Below are the code and all the weights of a small trained network. Each question names an input and a class and asks about switching units off, where a switched-off unit gives its printed mean instead of its output.

import numpy as np


def w(rows, s, z=0):
    codes = np.array(rows[::2]) - 128.0
    scale = np.full(codes.shape[1], s)
    scale[-1] = z or s
    return codes * scale


def norm(h):
    return h / np.sqrt((h * h).mean(-1, keepdims=True) + 1e-5)


def f(y):
    return np.maximum(y, 0)


def log_softmax(a):
    a = a - a.max(-1, keepdims=True)
    return a - np.log(np.exp(a).sum(-1, keepdims=True))


def net(x, mask):
    res = np.array(x, float).reshape(1, 4) / 4 @ E
    u = 0
    for l in range(4):
        y = f(norm(res) @ A[l][:, :-1].T + A[l][:, -1])
        res = res + np.where(mask[u : u + 7], y, B[l][:, -1]) @ B[l][:, :-1]
        u += 7
    return log_softmax(norm(res)[-1] @ U[:, :-1].T + U[:, -1])


A, B = {}, {}
E = w([
[79,77,213,127,110,144,115,107],'x0',
[140,96,85,201,65,77,144,49],'x1',
[150,187,160,90,107,79,16,86],'x2',
[99,168,137,246,210,141,86,130],'x3',
],0.0013)
A[0] = w([
[120,147,163,78,161,222,67,232,39],'0.n1',
[203,166,83,83,96,112,170,128,101],'0.n2',
[135,116,130,81,92,2,45,76,146],'0.n3',
[123,179,144,129,186,57,38,92,96],'0.n4',
[165,253,33,119,140,68,171,180,4],'0.n5',
[104,64,96,150,153,145,183,184,240],'0.n6',
[150,87,98,191,74,124,118,70,192],'0.n7',
],0.0017,0.0023)
B[0] = w([
[112,158,123,69,201,12,173,59,165],'0.n1',
[57,106,100,160,135,124,34,183,159],'0.n2',
[159,168,146,148,109,208,202,136,209],'0.n3',
[142,169,155,152,78,217,197,137,181],'0.n4',
[234,91,52,98,181,193,61,121,142],'0.n5',
[189,254,192,119,68,186,98,89,253],'0.n6',
[110,182,164,51,230,109,182,115,220],'0.n7',
],0.0021,0.0022)
A[1] = w([
[152,126,151,58,94,121,149,99,182],'1.n1',
[127,139,130,184,182,156,144,111,195],'1.n2',
[61,155,199,108,100,137,141,103,170],'1.n3',
[37,20,195,157,118,133,134,135,68],'1.n4',
[19,5,206,125,115,109,102,122,7],'1.n5',
[145,159,164,73,124,96,24,119,124],'1.n6',
[180,46,101,57,96,101,139,113,20],'1.n7',
],0.0023,0.0013)
B[1] = w([
[52,132,132,191,143,122,51,168,247],'1.n1',
[79,73,128,69,49,115,90,185,249],'1.n2',
[208,163,19,115,152,142,111,138,255],'1.n3',
[213,105,60,106,156,144,103,133,161],'1.n4',
[254,67,52,103,207,156,62,137,148],'1.n5',
[154,189,138,165,89,198,220,109,221],'1.n6',
[35,92,135,143,120,94,68,224,160],'1.n7',
],0.0025,0.0017)
A[2] = w([
[130,78,85,210,75,32,151,4,45],'2.n1',
[135,182,136,189,209,156,107,123,139],'2.n2',
[160,139,100,153,192,121,117,139,124],'2.n3',
[95,83,137,9,62,90,159,155,51],'2.n4',
[83,130,145,206,186,133,80,133,46],'2.n5',
[70,134,152,221,201,103,73,129,5],'2.n6',
[158,56,236,114,141,173,65,55,173],'2.n7',
],0.0026,0.0011)
B[2] = w([
[87,184,204,2,247,71,162,173,201],'2.n1',
[107,80,117,75,59,84,124,121,254],'2.n2',
[136,72,115,99,101,110,100,128,172],'2.n3',
[54,109,114,230,114,50,61,177,182],'2.n4',
[116,107,101,89,63,80,123,183,178],'2.n5',
[69,79,104,106,24,73,113,226,173],'2.n6',
[226,174,20,145,151,98,119,155,186],'2.n7',
],0.0028,0.0021)
A[3] = w([
[102,58,118,158,148,205,255,168,174],'3.n1',
[177,132,58,141,173,65,134,125,175],'3.n2',
[109,153,127,71,126,189,97,172,163],'3.n3',
[111,173,59,73,96,113,133,119,163],'3.n4',
[127,72,128,162,112,143,176,130,109],'3.n5',
[143,93,147,81,103,98,106,119,214],'3.n6',
[101,142,197,71,248,102,129,142,1],'3.n7',
],0.0031,0.0007)
B[3] = w([
[174,247,180,128,75,95,11,29,188],'3.n1',
[165,66,132,67,200,217,94,182,172],'3.n2',
[119,73,103,170,143,57,171,60,251],'3.n3',
[114,48,189,169,158,171,131,119,251],'3.n4',
[121,200,160,90,148,136,114,124,142],'3.n5',
[81,161,80,213,147,188,209,164,175],'3.n6',
[102,139,160,45,223,39,251,102,190],'3.n7',
],0.0025,0.0027)
U = w([
[23,87,111,161,49,73,95,226,179],'0',
[93,161,178,43,236,72,214,122,160],'1',
[176,254,177,150,60,158,96,42,148],'2',
[228,69,35,117,192,188,91,165,131],'3',
[97,50,155,206,135,168,200,67,4],'4',
],0.0077,0.0031)

Each question gives the input, the list of numbers given to net, and the class t.
The units are the neurons (one row each of A and B). Each row of codes is followed by its name. A weight is (code - 128) times the scale printed after its matrix; where a second scale follows, it is the last column's (A, B and U).
mask holds one flag per neuron, layer by layer. A switched-off neuron (its flag False) gives its mean, the last column of its row in B, instead of its output. The means were averaged over made-up inputs and are rounded, as every weight is.
A unit's drop is (log p(t) with every unit on - log p(t) with that unit switched off) / (log p(t) with every unit on - log p(t) with every unit switched off).
The circuit of an input: a set's keep is (log p(t) with only the set's units on - log p(t) with every unit switched off) / (log p(t) with every unit on - log p(t) with every unit switched off). Starting from the 12 units with the biggest drops (on a tie, the unit counted first), units are removed one at a time, each time the one whose removal leaves the highest keep (on an exact tie, the one counted first), for as long as the keep stays at least 0.8.
units of the circuit, in order: the units of the circuit, biggest drop first
top k neurons: the k neurons with the biggest drops, biggest first
top k neurons in layer l: the k neurons of layer l with the biggest drops, biggest first
input [-3,-1,1,2], class 4: top neuron in layer 3 : [3.n3]
input [-7,-7,0,-7], class 0: units of the circuit, in order : [2.n4; 0.n7; 1.n3]
input [-7,-1,-7,6], class 2: top 4 neurons : [3.n1; 1.n1; 1.n3; 2.n7]
input [-4,6,-3,-8], class 0: units of the circuit, in order : [2.n4; 1.n7]
input [8,-4,3,7], class 3: units of the circuit, in order : [2.n7; 1.n5; 1.n4; 0.n6]
input [-8,-5,-8,7], class 2: top 2 neurons in layer 1 : [1.n1; 1.n3]
input [2,5,-5,3], class 1: top 2 neurons : [2.n1; 0.n3]
input [0,7,7,6], class 1: units of the circuit, in order : [2.n1; 0.n6]
input [-8,-3,-8,5], class 2: top 2 neurons : [3.n1; 1.n3]
input [3,-5,6,-2], class 2: units of the circuit, in order : [2.n1; 1.n6]
input [-6,-5,4,1], class 3: top 4 neurons : [2.n1; 0.n5; 0.n7; 0.n6]
input [-4,-4,-7,-3], class 2: units of the circuit, in order : [3.n1; 2.n1]
input [7,-3,5,3], class 3: units of the circuit, in order : [0.n6; 2.n7; 1.n5]
input [4,-3,-5,-2], class 2: units of the circuit, in order : [3.n1]
input [-5,6,-8,3], class 2: top 2 neurons in layer 0 : [0.n6; 0.n1]
input [-1,3,-6,-5], class 2: top 2 neurons : [3.n1; 1.n2]
input [-4,3,3,-1], class 3: top 2 neurons : [0.n6; 3.n2]
input [-2,-3,8,-8], class 0: top 4 neurons : [0.n6; 2.n4; 1.n7; 3.n1]
input [5,2,3,1], class 3: top 2 neurons : [0.n6; 2.n7]
input [-7,5,4,2], class 3: units of the circuit, in order : [3.n2]
input [3,-2,2,0], class 4: top 2 neurons : [0.n6; 2.n1]
input [-6,-5,2,-5], class 3: top 2 neurons : [2.n1; 1.n2]
input [7,4,2,7], class 0: top 3 neurons : [2.n6; 2.n5; 2.n2]
input [6,-7,-8,-1], class 2: top 3 neurons : [3.n1; 2.n1; 0.n7]
